Here is a tiny trained network, its code and every weight. The questions are about switching its units off for an input and a target symbol, where a switched-off unit gives its printed mean instead of its output.

import numpy as np


def w(rows, s, z=0):
    codes = np.array(rows[::2]) - 128.0
    scale = np.full(codes.shape[1], s)
    scale[-1] = z or s
    return codes * scale


def f(y):
    return np.maximum(y, 0)


def softmax(a):
    e = np.exp(a - a.max(-1, keepdims=True))
    return e / e.sum(-1, keepdims=True)


def log_softmax(a):
    a = a - a.max(-1, keepdims=True)
    return a - np.log(np.exp(a).sum(-1, keepdims=True))


def net(x, mask):
    ids = ['αβγδεζηθλμξπστψω'.index(c) for c in x.split()]
    T = len(ids)
    res = E[ids] + P[:T]
    r = res
    for j in range(2):
        rows = slice(3 * j, 3 * j + 3)
        q, k, v = (r @ M[0][rows].T for M in (Q, K, V))
        z = softmax(np.where(np.tri(T) > 0, q @ k.T / 3**0.5, -1e9)) @ v
        o = O[0][rows]
        res = res + np.where(mask[j], z, o[:, -1]) @ o[:, :-1]
    y = f(res @ A[0][:, :-1].T + A[0][:, -1])
    res = res + np.where(mask[2:6], y, B[0][:, -1]) @ B[0][:, :-1]
    return log_softmax(res[-1] @ U[:, :-1].T + U[:, -1])


Q, K, V, O, A, B = {}, {}, {}, {}, {}, {}
E = w([
[145,91,120],'α',
[249,115,126],'β',
[203,96,160],'γ',
[108,131,171],'δ',
[83,76,129],'ε',
[160,118,147],'ζ',
[136,89,199],'η',
[169,86,85],'θ',
[65,65,130],'λ',
[140,73,129],'μ',
[210,121,166],'ξ',
[80,77,125],'π',
[105,93,107],'σ',
[112,231,85],'τ',
[104,69,104],'ψ',
[89,118,92],'ω',
],0.014)
P = w([
[171,171,142],'0',
[105,190,96],'1',
[131,210,115],'2',
[151,203,149],'3',
[188,196,144],'4',
[198,166,158],'5',
[219,174,141],'6',
[228,126,168],'7',
[202,106,191],'8',
[229,130,158],'9',
[230,62,140],'10',
[250,86,136],'11',
],0.0027)
Q[0] = w([
[160,104,161],'h0',
[107,169,177],'h0',
[173,143,144],'h0',
[96,100,212],'h1',
[250,221,193],'h1',
[167,68,121],'h1',
],0.022)
K[0] = w([
[141,111,167],'h0',
[94,92,111],'h0',
[146,76,124],'h0',
[144,108,52],'h1',
[68,254,67],'h1',
[71,138,107],'h1',
],0.026)
V[0] = w([
[103,243,215],'h0',
[165,187,13],'h0',
[242,128,138],'h0',
[96,225,212],'h1',
[144,134,2],'h1',
[34,112,120],'h1',
],0.015)
O[0] = w([
[126,37,139,112],'h0',
[1,141,121,217],'h0',
[88,155,227,230],'h0',
[121,54,132,208],'h1',
[33,132,117,251],'h1',
[135,116,44,86],'h1',
],0.019,0.0033)
A[0] = w([
[113,117,93,1],'n0',
[104,94,149,73],'n1',
[85,64,153,217],'n2',
[217,249,113,42],'n3',
],0.011,0.0061)
B[0] = w([
[189,153,194,139],'n0',
[149,194,132,170],'n1',
[202,169,108,255],'n2',
[34,8,170,177],'n3',
],0.012,0.014)
U = w([
[139,130,151,69],'α',
[156,199,190,44],'β',
[152,124,188,54],'γ',
[254,128,124,140],'δ',
[152,103,127,95],'ε',
[188,147,165,116],'ζ',
[191,86,162,91],'η',
[99,151,159,88],'θ',
[142,83,116,114],'λ',
[132,113,158,67],'μ',
[198,162,185,88],'ξ',
[151,99,123,106],'π',
[148,137,130,130],'σ',
[203,187,105,146],'τ',
[117,113,132,82],'ψ',
[174,192,55,255],'ω',
],0.0061,0.0095)

Each question gives the input, a string of symbols that net reads in full, and the target symbol t.
The units are the heads (3 rows each of Q, K, V and O) and the neurons (one row each of A and B). Each row of codes is followed by its name. A weight is (code - 128) times the scale printed after its matrix; where a second scale follows, it is the last column's (O, A, B and U).
mask holds one flag per unit, heads first, then neurons. A switched-off unit (its flag False) gives its mean, the last column of its rows in O or B, instead of its output. The means were averaged over made-up inputs and are rounded, as every weight is.
A unit's drop is (log p(t) with every unit on - log p(t) with that unit switched off) / (log p(t) with every unit on - log p(t) with every unit switched off).
The circuit of an input: a set's keep is (log p(t) with only the set's units on - log p(t) with every unit switched off) / (log p(t) with every unit on - log p(t) with every unit switched off). Starting from all 6 units, units are removed one at a time, each time the one whose removal leaves the highest keep (on an exact tie, the one counted first), for as long as the keep stays at least 0.8.
units of the circuit, in order: the units of the circuit, biggest drop first
which heads matter: for each layer, one digit per head in row order, 1 if its drop is at least 0.15 and else 0, layers parted by /
drop when u is switched off: that unit's drop, to one decimal
input θ θ ω τ ε, target ω: units of the circuit, in order : (h0; n3; n2)
input τ λ ω, target ω: units of the circuit, in order : (h1)
input ω μ ω θ λ β ε β α β λ, target β: units of the circuit, in order : (h1; h0)
input θ τ λ π λ, target ω: units of the circuit, in order : (h0; n3; n2)
input τ ω ψ α π, target ω: units of the circuit, in order : (n3; h1)
input τ τ ω λ θ σ, target ω: which heads matter : 10
input τ η η η ψ, target δ: which heads matter : 11
input ξ τ τ θ τ β β, target β: which heads matter : 10
input τ ω σ, target ω: units of the circuit, in order : (n3; h1)
input π σ ω τ σ ψ, target ω: drop when h1 is switched off : 0.1
input ω π λ λ τ ε, target ω: drop when h0 is switched off : 0.2
input δ ε η δ δ ε ζ, target δ: drop when h1 is switched off : 0.1
